Here is a tiny trained network, its code and every weight. The questions are about switching its units off for an input and a class, where a switched-off unit gives its printed mean instead of its output.

import numpy as np


def w(rows, s, z=0):
    codes = np.array(rows[::2]) - 128.0
    scale = np.full(codes.shape[1], s)
    scale[-1] = z or s
    return codes * scale


def norm(h):
    return h / np.sqrt((h * h).mean(-1, keepdims=True) + 1e-5)


def f(y):
    return y / 2 * (1 + np.tanh(0.7978845608 * (y + 0.044715 * y**3)))


def log_softmax(a):
    a = a - a.max(-1, keepdims=True)
    return a - np.log(np.exp(a).sum(-1, keepdims=True))


def net(x, mask):
    res = np.array(x, float).reshape(1, 8) / 4 @ E
    u = 0
    for l in range(4):
        y = f(norm(res) @ A[l][:, :-1].T + A[l][:, -1])
        res = res + np.where(mask[u : u + 3], y, B[l][:, -1]) @ B[l][:, :-1]
        u += 3
    return log_softmax(norm(res)[-1] @ U[:, :-1].T + U[:, -1])


A, B = {}, {}
E = w([
[96,86,90,80,2,138,113,190,189,106],'x0',
[193,149,48,130,118,56,155,120,170,188],'x1',
[138,132,212,148,183,93,175,211,249,101],'x2',
[143,167,175,198,51,99,167,150,74,127],'x3',
[153,41,124,98,140,69,155,136,74,65],'x4',
[125,134,130,125,131,135,133,131,126,128],'x5',
[121,130,126,136,135,137,119,131,129,122],'x6',
[239,243,131,35,100,188,103,132,114,21],'x7',
],0.0021)
A[0] = w([
[232,162,57,136,109,73,159,110,182,219,88],'0.n0',
[207,160,179,177,249,113,101,78,62,158,6],'0.n1',
[120,77,90,89,3,129,63,216,180,121,43],'0.n2',
],0.0037,0.0014)
B[0] = w([
[59,86,118,112,111,160,80,221,101,32,253],'0.n0',
[47,147,74,93,83,137,233,91,189,95,236],'0.n1',
[83,195,118,142,224,149,255,43,135,114,245],'0.n2',
],0.0049,0.0016)
A[1] = w([
[253,199,97,112,126,204,126,141,114,40,135],'1.n0',
[167,57,156,160,149,98,128,120,138,133,26],'1.n1',
[102,77,154,245,122,109,135,137,118,196,11],'1.n2',
],0.003,0.0011)
B[1] = w([
[66,100,206,53,101,46,99,119,127,255,250],'1.n0',
[147,121,108,51,158,117,130,108,98,123,91],'1.n1',
[150,175,185,1,64,104,102,128,135,150,147],'1.n2',
],0.0046,0.0019)
A[2] = w([
[107,153,3,96,51,171,90,58,7,144,70],'2.n0',
[153,215,124,183,240,68,131,77,70,105,62],'2.n1',
[172,168,106,140,138,140,119,94,106,110,5],'2.n2',
],0.0028,0.0026)
B[2] = w([
[227,86,182,189,170,161,146,128,227,126,254],'2.n0',
[107,104,109,102,44,151,202,129,194,125,76],'2.n1',
[123,56,193,86,97,142,209,140,254,150,41],'2.n2',
],0.005,0.0015)
A[3] = w([
[27,16,137,221,151,87,153,136,145,248,6],'3.n0',
[42,150,229,174,158,220,81,105,76,134,169],'3.n1',
[149,152,235,148,204,96,167,253,234,103,91],'3.n2',
],0.0033,0.0018)
B[3] = w([
[182,246,209,3,91,166,102,110,122,94,181],'3.n0',
[138,97,42,124,131,62,124,206,159,110,251],'3.n1',
[188,74,87,165,104,201,94,44,87,159,213],'3.n2',
],0.0052,0.0021)
U = w([
[147,190,206,9,93,108,68,116,111,178,89],'0',
[63,173,108,140,137,166,255,70,162,95,103],'1',
[244,71,121,197,125,198,84,72,137,162,81],'2',
[110,121,116,149,129,100,112,150,112,143,255],'3',
[111,116,100,138,146,102,123,158,125,134,209],'4',
[88,83,78,135,119,117,83,253,125,50,11],'5',
],0.0062,0.003)

Each question gives the input, the list of numbers given to net, and the class t.
The units are the neurons (one row each of A and B). Each row of codes is followed by its name. A weight is (code - 128) times the scale printed after its matrix; where a second scale follows, it is the last column's (A, B and U).
mask holds one flag per neuron, layer by layer. A switched-off neuron (its flag False) gives its mean, the last column of its row in B, instead of its output. The means were averaged over made-up inputs and are rounded, as every weight is.
A unit's drop is (log p(t) with every unit on - log p(t) with that unit switched off) / (log p(t) with every unit on - log p(t) with every unit switched off).
The circuit of an input: a set's keep is (log p(t) with only the set's units on - log p(t) with every unit switched off) / (log p(t) with every unit on - log p(t) with every unit switched off). Starting from all 12 units, units are removed one at a time, each time the one whose removal leaves the highest keep (on an exact tie, the one counted first), for as long as the keep stays at least 0.8.
circuit, biggest first: the units of the circuit, biggest drop first
k most important neurons: the k neurons with the biggest drops, biggest first
top k neurons in layer l: the k neurons of layer l with the biggest drops, biggest first
drop when u is switched off: that unit's drop, to one decimal
input [-3,-4,0,-3,-1,-8,-1,2], class 5: 2 most important neurons : (0.n2 3.n1)
input [3,4,7,6,-7,-6,-6,3], class 2: most important neuron : (3.n2)
input [7,7,6,1,-3,3,8,4], class 1: 4 most important neurons : (0.n2 2.n0 3.n1 3.n2)
input [-4,-2,-8,-7,-4,1,-3,-8], class 0: 3 most important neurons : (3.n0 0.n2 3.n2)
input [-5,-6,8,-5,6,-7,-8,1], class 2: 2 most important neurons : (3.n2 0.n2)
input [-8,7,-6,0,-5,-8,-7,0], class 1: 3 most important neurons : (0.n1 3.n2 3.n1)
input [1,-4,-8,-8,5,7,8,-8], class 0: 4 most important neurons : (3.n0 0.n0 3.n2 1.n2)
input [0,-3,5,0,-2,6,4,2], class 2: 2 most important neurons : (3.n2 0.n0)
input [-3,-5,8,2,7,-6,7,-3], class 2: top 2 neurons in layer 0 : (0.n0 0.n2)
input [7,-6,7,-2,2,4,5,-5], class 1: top 2 neurons in layer 0 : (0.n2 0.n0)
input [7,-3,-4,-5,1,5,1,-1], class 1: 2 most important neurons : (0.n2 0.n0)
input [-1,7,4,-2,1,0,8,-5], class 5: top 2 neurons in layer 0 : (0.n0 0.n2)
input [8,4,4,1,4,3,1,-8], class 0: 2 most important neurons : (3.n0 0.n1)
input [-1,7,-5,3,-4,0,-7,-1], class 5: circuit, biggest first : (0.n0)
input [8,6,1,1,-5,5,7,-8], class 0: top 2 neurons in layer 3 : (3.n0 3.n1)
input [-7,-2,-1,4,3,7,-2,-6], class 1: top 2 neurons in layer 0 : (0.n1 0.n0)
input [6,-8,-3,6,6,-7,-7,-8], class 0: top 2 neurons in layer 0 : (0.n0 0.n1)
input [0,-8,-6,5,-6,3,-8,-2], class 5: top 2 neurons in layer 3 : (3.n1 3.n2)
input [2,8,8,-7,3,-5,8,3], class 2: top 2 neurons in layer 3 : (3.n2 3.n1)
input [8,5,-5,-1,-6,-3,-3,-1], class 1: drop when 0.n2 is switched off : 1.4
